Below are the code and all the weights of a small trained network. Each question names an input and a target symbol and asks about switching units off, where a switched-off unit gives its printed mean instead of its output.

import numpy as np


def w(rows, s, z=0):
    codes = np.array(rows[::2]) - 128.0
    scale = np.full(codes.shape[1], s)
    scale[-1] = z or s
    return codes * scale


def norm(h):
    return h / np.sqrt((h * h).mean(-1, keepdims=True) + 1e-5)


def softmax(a):
    e = np.exp(a - a.max(-1, keepdims=True))
    return e / e.sum(-1, keepdims=True)


def log_softmax(a):
    a = a - a.max(-1, keepdims=True)
    return a - np.log(np.exp(a).sum(-1, keepdims=True))


def net(x, mask):
    ids = ['βγδζημφ'.index(c) for c in x.split()]
    T = len(ids)
    res = E[ids] + P[:T]
    u = 0
    for l in range(3):
        r = norm(res)
        for j in range(3):
            rows = slice(2 * j, 2 * j + 2)
            q, k, v = (r @ M[l][rows].T for M in (Q, K, V))
            z = softmax(np.where(np.tri(T) > 0, q @ k.T / 2**0.5, -1e9)) @ v
            o = O[l][rows]
            res = res + np.where(mask[u + j], z, o[:, -1]) @ o[:, :-1]
        u += 3
    return log_softmax(norm(res)[-1] @ U[:, :-1].T + U[:, -1])


Q, K, V, O = {}, {}, {}, {}
E = w([
[179,138,135,95],'β',
[11,192,101,170],'γ',
[146,136,146,76],'δ',
[102,90,171,150],'ζ',
[5,69,209,107],'η',
[132,121,184,229],'μ',
[148,136,145,80],'φ',
],0.011)
P = w([
[201,255,233,169],'0',
[122,163,208,128],'1',
[132,114,165,116],'2',
[129,99,152,109],'3',
[125,90,139,108],'4',
[126,87,128,110],'5',
[123,83,120,114],'6',
[121,82,114,118],'7',
[117,79,107,117],'8',
[120,86,101,134],'9',
[115,89,95,143],'10',
[123,95,102,112],'11',
],0.0076)
Q[0] = w([
[150,94,141,122],'0.h1',
[140,139,119,161],'0.h1',
[1,131,97,131],'0.h2',
[135,176,109,75],'0.h2',
[60,143,185,104],'0.h3',
[151,187,144,176],'0.h3',
],0.016)
K[0] = w([
[138,66,131,130],'0.h1',
[127,128,110,177],'0.h1',
[32,247,89,144],'0.h2',
[197,194,76,68],'0.h2',
[24,114,99,162],'0.h3',
[151,176,147,207],'0.h3',
],0.013)
V[0] = w([
[161,62,254,123],'0.h1',
[181,183,245,164],'0.h1',
[115,92,206,173],'0.h2',
[119,116,118,234],'0.h2',
[162,127,201,109],'0.h3',
[84,209,156,2],'0.h3',
],0.0082)
O[0] = w([
[121,255,175,139,226],'0.h1',
[200,164,136,16,255],'0.h1',
[100,145,218,118,175],'0.h2',
[70,166,167,121,114],'0.h2',
[124,176,99,81,139],'0.h3',
[241,135,89,171,250],'0.h3',
],0.0063,0.0045)
Q[1] = w([
[222,93,190,115],'1.h1',
[110,248,108,119],'1.h1',
[118,53,121,117],'1.h2',
[182,192,135,104],'1.h2',
[62,191,121,226],'1.h3',
[206,216,57,181],'1.h3',
],0.015)
K[1] = w([
[219,191,116,165],'1.h1',
[25,92,34,66],'1.h1',
[145,133,84,79],'1.h2',
[167,111,178,160],'1.h2',
[63,249,104,151],'1.h3',
[183,201,25,165],'1.h3',
],0.017)
V[1] = w([
[187,188,187,230],'1.h1',
[38,125,110,138],'1.h1',
[38,126,124,209],'1.h2',
[153,196,145,141],'1.h2',
[249,154,134,116],'1.h3',
[124,185,102,213],'1.h3',
],0.016)
O[1] = w([
[173,154,36,219,210],'1.h1',
[143,45,157,113,121],'1.h1',
[140,128,244,82,145],'1.h2',
[189,183,123,66,254],'1.h2',
[104,11,135,76,172],'1.h3',
[61,162,106,54,184],'1.h3',
],0.011,0.0086)
Q[2] = w([
[255,63,105,30],'2.h1',
[153,121,170,187],'2.h1',
[116,148,80,99],'2.h2',
[115,72,134,145],'2.h2',
[173,183,60,79],'2.h3',
[99,141,69,44],'2.h3',
],0.018)
K[2] = w([
[34,111,173,217],'2.h1',
[208,50,100,124],'2.h1',
[65,95,114,107],'2.h2',
[175,131,90,120],'2.h2',
[57,154,249,189],'2.h3',
[92,65,136,149],'2.h3',
],0.017)
V[2] = w([
[94,125,131,205],'2.h1',
[187,133,150,197],'2.h1',
[224,124,47,155],'2.h2',
[87,249,140,137],'2.h2',
[139,121,79,157],'2.h3',
[223,112,117,91],'2.h3',
],0.016)
O[2] = w([
[193,166,78,192,45],'2.h1',
[136,250,154,157,127],'2.h1',
[63,141,228,198,218],'2.h2',
[214,38,134,222,246],'2.h2',
[103,40,139,109,128],'2.h3',
[2,150,113,57,194],'2.h3',
],0.0087,0.011)
U = w([
[139,197,120,226,135],'β',
[199,123,181,131,187],'γ',
[79,73,205,109,255],'δ',
[93,125,77,121,55],'ζ',
[87,129,64,106,101],'η',
[162,4,67,147,104],'μ',
[94,122,89,119,26],'φ',
],0.014,0.0032)

Each question gives the input, a string of symbols that net reads in full, and the target symbol t.
The units are the heads (2 rows each of Q, K, V and O). Each row of codes is followed by its name. A weight is (code - 128) times the scale printed after its matrix; where a second scale follows, it is the last column's (O and U).
mask holds one flag per head, layer by layer. A switched-off head (its flag False) gives its mean, the last column of its rows in O, instead of its output. The means were averaged over made-up inputs and are rounded, as every weight is.
A unit's drop is (log p(t) with every unit on - log p(t) with that unit switched off) / (log p(t) with every unit on - log p(t) with every unit switched off).
The circuit of an input: a set's keep is (log p(t) with only the set's units on - log p(t) with every unit switched off) / (log p(t) with every unit on - log p(t) with every unit switched off). Starting from all 9 units, units are removed one at a time, each time the one whose removal leaves the highest keep (on an exact tie, the one counted first), for as long as the keep stays at least 0.8.
units of the circuit, in order: the units of the circuit, biggest drop first
which heads matter: for each layer, one digit per head in row order, 1 if its drop is at least 0.15 and else 0, layers parted by /
drop when u is switched off: that unit's drop, to one decimal
input γ μ β φ δ γ γ δ μ γ μ, target δ: units of the circuit, in order -> [0.h3]
input γ δ β, target η: units of the circuit, in order -> [1.h2, 1.h3, 2.h2]
input μ γ γ γ η δ γ ζ ζ, target γ: units of the circuit, in order -> [1.h3, 0.h1, 1.h2, 2.h2]
input δ γ γ δ φ, target η: units of the circuit, in order -> [2.h2, 0.h1, 1.h1]
input γ μ φ φ δ β ζ φ β γ δ η, target β: which heads matter -> 000 / 011 / 000
input γ δ δ, target η: which heads matter -> 000 / 111 / 010
input β γ γ γ δ, target μ: which heads matter -> 000 / 001 / 000
input φ γ ζ β μ γ β δ β, target η: units of the circuit, in order -> [2.h2, 1.h1]
input γ δ δ β μ γ γ γ φ δ δ γ, target δ: units of the circuit, in order -> [0.h1, 1.h2]
input γ δ μ β γ, target γ: which heads matter -> 001 / 101 / 011
input φ δ γ φ ζ γ δ δ μ, target β: which heads matter -> 000 / 001 / 000
input γ δ γ ζ, target β: which heads matter -> 001 / 101 / 000
input ζ η β, target β: which heads matter -> 000 / 110 / 110
input δ η ζ γ γ δ μ β γ β, target μ: which heads matter -> 010 / 101 / 101
input δ μ δ δ δ η φ, target β: units of the circuit, in order -> [1.h1]
input γ δ γ β δ δ δ, target η: which heads matter -> 000 / 010 / 010
input φ β δ β γ γ β δ γ γ γ γ, target δ: which heads matter -> 100 / 110 / 000
input γ γ ζ μ δ μ δ δ γ γ ζ, target γ: which heads matter -> 111 / 011 / 111
input γ δ η δ, target β: drop when 1.h2 is switched off -> 0.2
input μ δ μ δ γ β, target μ: units of the circuit, in order -> [1.h3]
input μ μ δ ζ γ φ, target μ: drop when 0.h2 is switched off -> 0.2
input φ μ ζ μ ζ γ, target β: drop when 2.h3 is switched off -> 0.0
input γ η γ γ δ μ, target β: drop when 0.h1 is switched off -> 0.1
